Each row of numbers stands for one node and depends on some of the facts below. Use the named rows to name the rest.

How the nodes are related:
χ: points at; γ: uses; ε: sits directly inside
klonan | γ griluk | ε rusum
lisak | ε sufugre
neflin | χ vipa | ε skibrol
restogon | χ brostor | γ nulu | ε trovo
klomo | ε paskul
paskul | ε sufugre
tutro | ε brevam
sevu | ε nulu
grotres | ε fliflel
fadri | ε rusum
skibrol | ε tefos
vupler | γ driskur | ε lisak
brotram | χ lisak | γ tefos | ε driskur
kazuk | γ sufugre | ε tutro
zuser | ε brevam
griluk | χ tutro | ε noplar
budin | χ fadri | γ brostor | ε paskul
brostor | ε driskur
zinis | χ kiflu | ε rusum
pifo | χ folo | ε skibrol
nedro | ε dustol
debon | γ lisak | ε skibrol
drigu | ε brostor
trasku | χ trovo | ε grotres
vistar | γ tutro | ε grotres
logran | ε folo
sodo | ε trovo
brififlek | γ grotres | ε sufugre
klestis | γ trovo | ε noplar
kiflu | χ trasku | ε nedro
kotrok | χ vipa | γ grotres | ε lisak
vipa | χ nulu | ε trovo
skopir | χ tefos | γ rusum | ε skibrol
folo | ε driskur
rusum | ε dustol
trovo | ε dustol
nare | χ grotres | ε folo
bedus | ε rusum
brenumil | ε nedro

Known rows:
skopir: [  1  10   9   5  23  -8   5   0  21 -37 -10  -6 -10  21  -1  12   6  35
   6  -1  -8   9  19   1 -36  22 -22   2  -6   2  -5  19 -36   0 -17 -29
 -20  -2   7 -26  23  26]
pifo: [-20   6  14 -11   9  -3  -4  13 -25 -12 -12   6   2  12  -5   9  10  26
   1  -7  -2   8  -9  20 -22   1   6   3 -19  11  -5  37 -11  -8  -3 -21
   0 -10  -3   3  28   3]
drigu: [-12  12   4   0  14   5   6  11  -3   5 -12  12  -4   5  15   9  15   5
  -6   5  -3  -1  -1   9  -2  -7  -3  19  -1   6  15 -10   5  -2  -6 -12
   1  -8   3 -28  24  -5]
brostor: [ -8   0   3  18 -20  -7  -1  -2  22   0  31 -25   1  14  -9 -14 -18 -15
  -8   6  -6   7 -70  -6  30 -13 -16  19  19   3 -30 -30  28  -1   6  25
  16 -13   6 -17  -1  -7]
restogon: [  3   2 -10 -21   8  -7  11  11  18   0 -20 -19   5  17   6  15   6  -4
   2  -1  -2 -20  31  10  -9  -2  11  -1 -20  13  33  12  -4 -11   1 -12
 -27 -20   8 -13 -14  14]
nulu: [ 12 -17 -22 -15 -50   5  15 -21  -9 -36  21 -38  -3   1  -7   9   7 -15
 -20 -12  13 -28   1 -33  24   2 -23 -20  47  -7  49 -30  -2  13   1  28
  14  -2  -8  -3  -7 -24]
trovo: [ 26 -43  40  37 -37  -5  -9  18  11  31  31 -41  14   2  -9 -34  -5 -22
 -11  -4  -9  -3 -11 -19  28  11  38  -9  -7  -2  -6  25  39 -33  20  28
  33  20  16  53 -35  -5]
dustol: [  6 -16   0  11 -10  -4 -25 -17   2  10  23 -32  28 -12 -32 -15 -24 -11
  -4  11  -5  -5   4 -13  14 -11  23  -1 -14  18 -30   8  29   4   4  15
  34   5   4  34 -41  -1]
sodo: [ -3   4   1  -1  21  -6  -8   9   2  -4 -10   8   5  -9   7  12   6   4
  -9   3   5  -2  30   7 -11  -4   3   7  -8  10  22  12   4  -3 -12 -16
  11  -2   7 -13  -1   0]
klestis: [ 11 -15   5  -9  10  -5  13  21   9   9 -35 -10  -3  21   8   1 -13   2
  -2   0   2  -4  -1  24  -7  14  14  -2  -7  -1   4  14  -3 -30 -11  14
 -18 -20   8 -15  13  12]
klomo: [ -2   4   6   2  21  -1  -2   6 -22  11 -32  22  -4  -2  23  -2  13 -13
  -4   3   9   7  -1  18 -13  -4   5   6  -4 -11  -6  11   1   0  -6  -5
  -6   2  -1  -6   7  -5]
brenumil: [ -1   9   3  -3  21  -6  -4  13  -3  -1  -6   3   0  -9  10  17  11   7
  -5   7   1  -7  32  11 -10  -3   0  11  -4   8  24   4  -2  -2 -12 -20
   9   1   0 -22   0   1]
klonan: [  1  -2   4   0  22 -13  11  10  12   7 -18  -3   4  -1   2   7  -5   0
   7  12  -2 -11  36  -2 -12  10  11  -5  -8   6  23   1   1  -3 -16 -13
 -13 -18  12 -18  -6  26]
kazuk: [  4  -2 -17   2  38  19  21  18   5  24 -22  19  27   3 -17   5 -10  -3
 -11   2   3   6   4  -5 -27   9  18 -12 -16 -15   1 -13 -22 -19   2  -4
 -16   1   8  -3  21  11]
zuser: [ -5 -10   8  -9  18  13  -6  18 -17  11 -22  18   0  -2   3  10  -8   8
   6  -3  11   3  -6  27  -3   0  13   6 -11  -7  -9  10   4 -15 -12  -2
   4  -9  -1  -6  21  -3]
nare: [ -9  15  -4 -11  17  -1   7  11   8  12 -13  11   3   8   9   8  10   5
   1   2  -2   2 -11  16  -9 -17   3  28 -14   7   2 -11  12  -6  -3 -18
  -9  -9   3 -24  28  -4]
vupler: [  1  -9   2   9  -1  -5  -6  -6 -15   7 -31  19  -5  24  22   0  -3   0
  20  21  -5  10  22  16 -27  13   9   6   6  -9 -15   5 -10   2 -22   3
 -41  -4   7  -2   5  19]

Rows to name:
A row may be one of the nodes named above.
[-37   9   7   9 -39   1 -16 -12 -11 -15  34  -8   9  20 -43   4 -12  -9
  11  11  -6  -5 -32  -8  23   5 -11 -30   3   0 -14   4  -7  16  22 -10
   8  10 -20  36 -17 -12] | tefos
[ -7   1  -1  -2   0   5 -13  -2  20 -10  23   1 -10 -29 -31  -8 -27 -15
  17  -4   2   9 -45 -13  30   5 -16 -24  11 -20 -31 -30  -5  21  17   7
  24   5 -11   9 -33 -13] | tutro
[  3  12  -9   8  -8 -23  -5 -28 -11 -15   5 -14 -13  -3  18 -14  11 -36
 -14  -1  -2   9 -24 -13  -2 -14  -8  -5  18 -23 -25  -4  -1  36  23  29
 -10  25 -22  24 -26 -29] | paskul
[  7   9  -9   3 -11 -22  -4 -29 -12 -12   2 -14 -13  -1  18 -16   8 -36
 -11  -1  -4   8 -19 -11   1 -12  -9  -9  19 -18 -27  -4   4  33  20  28
 -14  22 -26  25 -32 -20] | paskul
[-19  12   2  -5  -4  -1  12   4  -4 -10  -7   4  -3  32  -7  21  10  15
  11  13 -12  -6  25   3 -21  19  -5 -19  -4   5  30  13 -33  -5  -8 -24
 -27   0  -5 -12  19  14] | debon
[-29  20  10   3 -28 -12 -10 -13  -8 -52  34 -34   3  17 -35   0   1  12
 -14  -9 -14   5 -35 -19   5  11 -33 -26   8  11  -9  36 -28   9  28  -3
  12  20 -22  27   5  -6] | skibrol
[  2   5 -11 -21   9  -8  12  16  19  -1 -20 -14   4  14  10  13   0  -6
   2   5  -2 -20  31  11  -7   3  13   4 -14  18  39   9  -1 -11   2 -15
 -28 -19   6 -17  -3  21] | restogon
[-14  14  -7 -18  -1   0  11  -3   4  11  -9  20   2  23  -3  12   2   9
  34  13  -7  -4  -3   6   2  -7   5  12 -15   3   9 -22   9   8  -3 -32
 -41 -32   3 -16  16  20] | brotram
[-16  14  -1  -2  -5   0  19   1   0 -15  -7   4  -3  32  -4  23  10  17
  14   4 -14 -12  23   6 -24  21  -8 -19  -7   4  28  14 -28  -6  -7 -29
 -25  -3   2 -12  22  14] | debon
[  4  17 -31  14  19 -18  23 -21   9  -5   8 -11  16  -8   4 -12  15 -44
 -45  -8  -2   2 -10 -46 -20 -17 -11 -17  18 -28  -7 -27 -18  24  32  24
 -17  45 -23  25 -23 -25] | sufugre
[-18   4  -1 -26   1   8   8  -4 -49 -24 -13  -5 -10  -6 -14  -4  31  31
 -12 -17  -8  -4  18   7 -16  21 -25   1  16   1  36  11 -15   1  -8   3
   5 -23  19  -3  40   0] | neflin
[  5  -1   1 -20  40   3   6  20  17   0 -14  30 -19 -15 -10   4 -16  10
  30   0   8   6  -3  10  11  14  -3 -19  -5 -19  12 -15 -20   3  -5 -21
  -7 -22  16 -22  -4  20] | vistar
[  9  -3   4 -11  36 -28  16   1   6  -9 -41  -5 -20   6  20  -9  -4  -5
   3  -3  -1   1  -7  15  -9   5   8   0  -7 -12   4   7  -2   5  -5  -4
 -32 -22  17 -19   0  24] | budin
[  4   3  -2 -17  41   6  13  21  20   2 -13  29 -19 -17 -16   5 -20   7
  22  -1   7   3   0  10   9  16  -4 -20   0 -17   8 -13 -20   9   0 -22
 -10 -27  15 -22  -3  15] | vistar
[ 20 -15   5  31  -8 -16 -31 -17  24 -14  28 -36   6 -17 -19 -18 -15   4
  -7   7 -11   5  31 -25  -5  -6   3  15  -1  11 -36  -1  19  10  -9  17
  27  21   7  19 -41   5] | rusum
[  2   0  -3 -12   7   5  12  -5 -28 -22 -11  -5 -10 -22   6  11  16  10
  -9  -3   4 -25  59  -4  -1   4 -16   1  31   1  63 -17  -3   6 -23  -4
  24 -18  23 -34  13  -2] | vipa
[  8 -15 -22  -8 -54  12   8 -28  -5 -31  25 -40  -2  -8  -9  -4   7 -21
 -17 -16   8 -28   6 -27  26   4 -32 -20  49 -10  42 -29   0  10   8  25
   7  -1 -11  -4  -9 -28] | nulu
[  4   0 -15   0  38  24  24  19   0  20 -22  18  26   2 -21   0  -8   8
 -13   7   4   5   8  -9 -23   8  17  -7 -14 -11   1 -11 -25 -15  -3  -7
 -15   0   2   0  20  12] | kazuk
[-11  21  -4   8  14   2  29 -12   1  23 -24  21 -19  -8  48 -11  -8   0
   5 -12  18  -6   9   6 -18   0 -13 -19 -21  22   5  18 -21  17 -22  11
 -28  -8  -4  -7   8  20] | brififlek
[ 23 -14   6  23  -3 -16 -26 -16  25 -14  29 -39  14 -18 -26 -14 -17   6
 -10   6 -16   6  26 -29  -7  -8   2  21  -3   7 -34  -4  24   5  -5  14
  35  13   9  16 -39   7] | rusum
[  4   3 -10  23 -53  -5 -10 -23  17   2  42  -3   6  25  -7  -4   1   6
   4  11 -17  11 -22 -17   8 -12 -13  32  10   4 -36 -37  13  14   3  12
  -7   4 -10  -1   6 -12] | driskur
[ 10 -20 -24 -16 -52   9  15 -25  -5 -36  24 -35  -3  -2  -8   8   5 -20
 -19 -16  20 -31   1 -28  27   4 -25 -19  51 -17  49 -33   2  11   1  30
  13  -7  -4  -1  -9 -29] | nulu
[-15  18 -11  24 -35   0   4 -13  24   4  38 -10  14  15  -4   0  -7 -15
 -15  15 -11   6 -46 -15  24 -19 -18  27  11  11 -19 -44  28   9   9  14
  13   4 -14 -16   8 -18] | folo
[  1   5 -22  14 -30 -18 -11 -25 -14  -5   1  -8  -2  16  18  -4   5 -47
 -10  19  -3  -4  -2 -13  -1 -13 -13 -13  27 -19 -16 -17  -9  33  19  20
 -25  35 -33  26 -30 -30] | lisak

The same nodes again, as new rows of numbers:
Named rows:
fadri: [  0 -12   4  -4  15   5  12   2   3   8  15 -10   5   4   1   9  -1]
brostor: [-11  -5  -5 -14  -6  -3  -6  -4   0 -15   3  11  -3  -7   3  -2 -10]
driskur: [ -8  -9  -5 -14  -7  -5 -10   0   0  -9   1  13  -2 -12   4  -5  -9]
brotram: [  9  10   8   4   5  -4 -15   6   1 -24   0  -9 -21   3   4 -13  -2]
lisak: [ -5 -51  -7   5 -16  -8  -3  -3 -19  16 -12  11  17  -5   3  17   5]
vupler: [ 11 -17   1   2   0  -9  -2   0  -7  -4  -5 -11  19   8   0  16   3]
vistar: [  9   6   4  -3   0  -5  -5   5   1  -8   4 -11  11   7  -1   9  -1]
tutro: [-12 -10  -7  -8  -5   0   6  -6  -3  -5   1   8  17   1   0   0  -4]
griluk: [  1  11   6  -4  20  -1  21  -8  -4  -9   7  -4  -4   5   0 -19  -2]
sevu: [ 5  1  5 -3  2 -5  4  1  0  6  5 -5  2  1 -2  4  0]
nulu: [ -7   8  -2  -5 -11  -1   1  -3  -2   6  -5  16  15 -13   2  11  -6]
paskul: [ -2 -39 -13   4 -14  -6  -8  -6 -12   0 -16   5  28  -1   1  23   2]
klomo: [  9 -19   1   1   1  -9   7  -3  -8  12  -3  -5  15   3   0  11   4]
brenumil: [  2 -12   4  -2   8   4   5   5   2  14   8  -5   3   1   0  10   2]
klestis: [  9   2   5  -2   1  -4  -5   5   1  -7   4 -11   9   6  -2   8   0]
logran: [ 6  3  3 -8  3 -8 -1  1  3 -4  5 -2 -7 -3  0 -1 -6]
dustol: [-12 -29  -6  -1  -1  13  -6   7   4   7   5   4  11  -5   3  20  -2]

Name these rows:
Some rows may be nodes named above.
[-18 -15 -21   6 -25   1  -5 -20   9  55  -8  24 -51 -14  -5  -5   6] | grotres
[ 12  15   1   1  26   3   2   0  -3 -11 -27   2  -9  -2  -2 -45   2] | trasku
[  4  51  10  11  18   7  12  -4   7  -2  -3   5  -8 -16   8  -1  -7] | vipa
[  4  52  10  10  17   6  12  -4   7  -5  -3   6  -7 -17   8  -1  -7] | vipa
[ -5 -49  -7   6 -14  -8  -4  -3 -19  14 -11  11  19  -4   3  18   5] | lisak
[-15 -33  -2  -4   6  15   2   7   1  17  10  10  11 -10   4  17  -2] | rusum
[ -8  47   3   0 -33   2   2   4   3   0   4   6  10   9 -10  -9   5] | skibrol
[  9  -5   0   7  14  -5   1  -7  -6 -23  -6 -17  10  15   2  -3   1] | budin
[-10 -27  -3  -6  11  14   0   8   0  17  -3  14  14 -14   3   4  -2] | trovo
[-11 -25  -5  -5   9  14  -1   9   1  18  -3  13  16 -12   3   5  -1] | trovo
[  9 -13   1   8  14  -5   2  -6  -6 -26  -6 -16  12  14   2  -3   2] | budin
[  4  -9   6  -1  10   5  -3  10   5   0   9 -13  11   3   1  17  -1] | klonan
[  5  77  14   9  -2  -1  18  -4   4  -6  -1   2 -11   2  -2 -25   1] | neflin
[  2  46   9   3   1   1  17  -3   2 -11   9  -8  -9  16  -6 -27   3] | pifo
[  9 -23   0   0   2  -9   6  -2  -9  11  -2  -5  14   2   0  13   4] | klomo
[-10  16   5   2 -30   0  -3   9  -6  12   5  13   0  -2  -4  -4   6] | tefos
[ -5 -38  -9   1 -12  -6   1  -6 -14   9 -11  11  26  -4   2  15   2] | sufugre
[  7  49  17  13 -10   0  -4  12   0 -13   3  -8 -18  14  -4 -19   7] | skopir
[  7  40  11  -1 -12  -3   2   7   3  -4   9 -11   8  16  -7  -3   5] | debon
[  3  10 -30  11 -11  -7  -3 -19   7  29 -12  -8 -37   0   1  15  15] | brififlek
[-11 -28  -4  -5  11  14   1   8   0  16  -4  13  14 -13   3   3  -2] | trovo
[  2   1   6   5  17   7  -1   4   3 -18   8 -15  -6   8   3  -4  -1] | restogon
[  8   3 -17  22 -10   6   5 -29   9   9 -19   9 -42   3  -8  -3   3] | kotrok
[ -9  14   5   2 -29   0  -3   8  -5  13   3  13  -2  -3  -3  -5   6] | tefos
[-12 -13  -7  -9  -4  -1   4  -6  -3  -5   1   7  15   0   0   1  -4] | tutro
[ -8   0  -9 -14  -5  -4 -16  -5   5 -29   1   5  -5  -3   3   0 -13] | folo

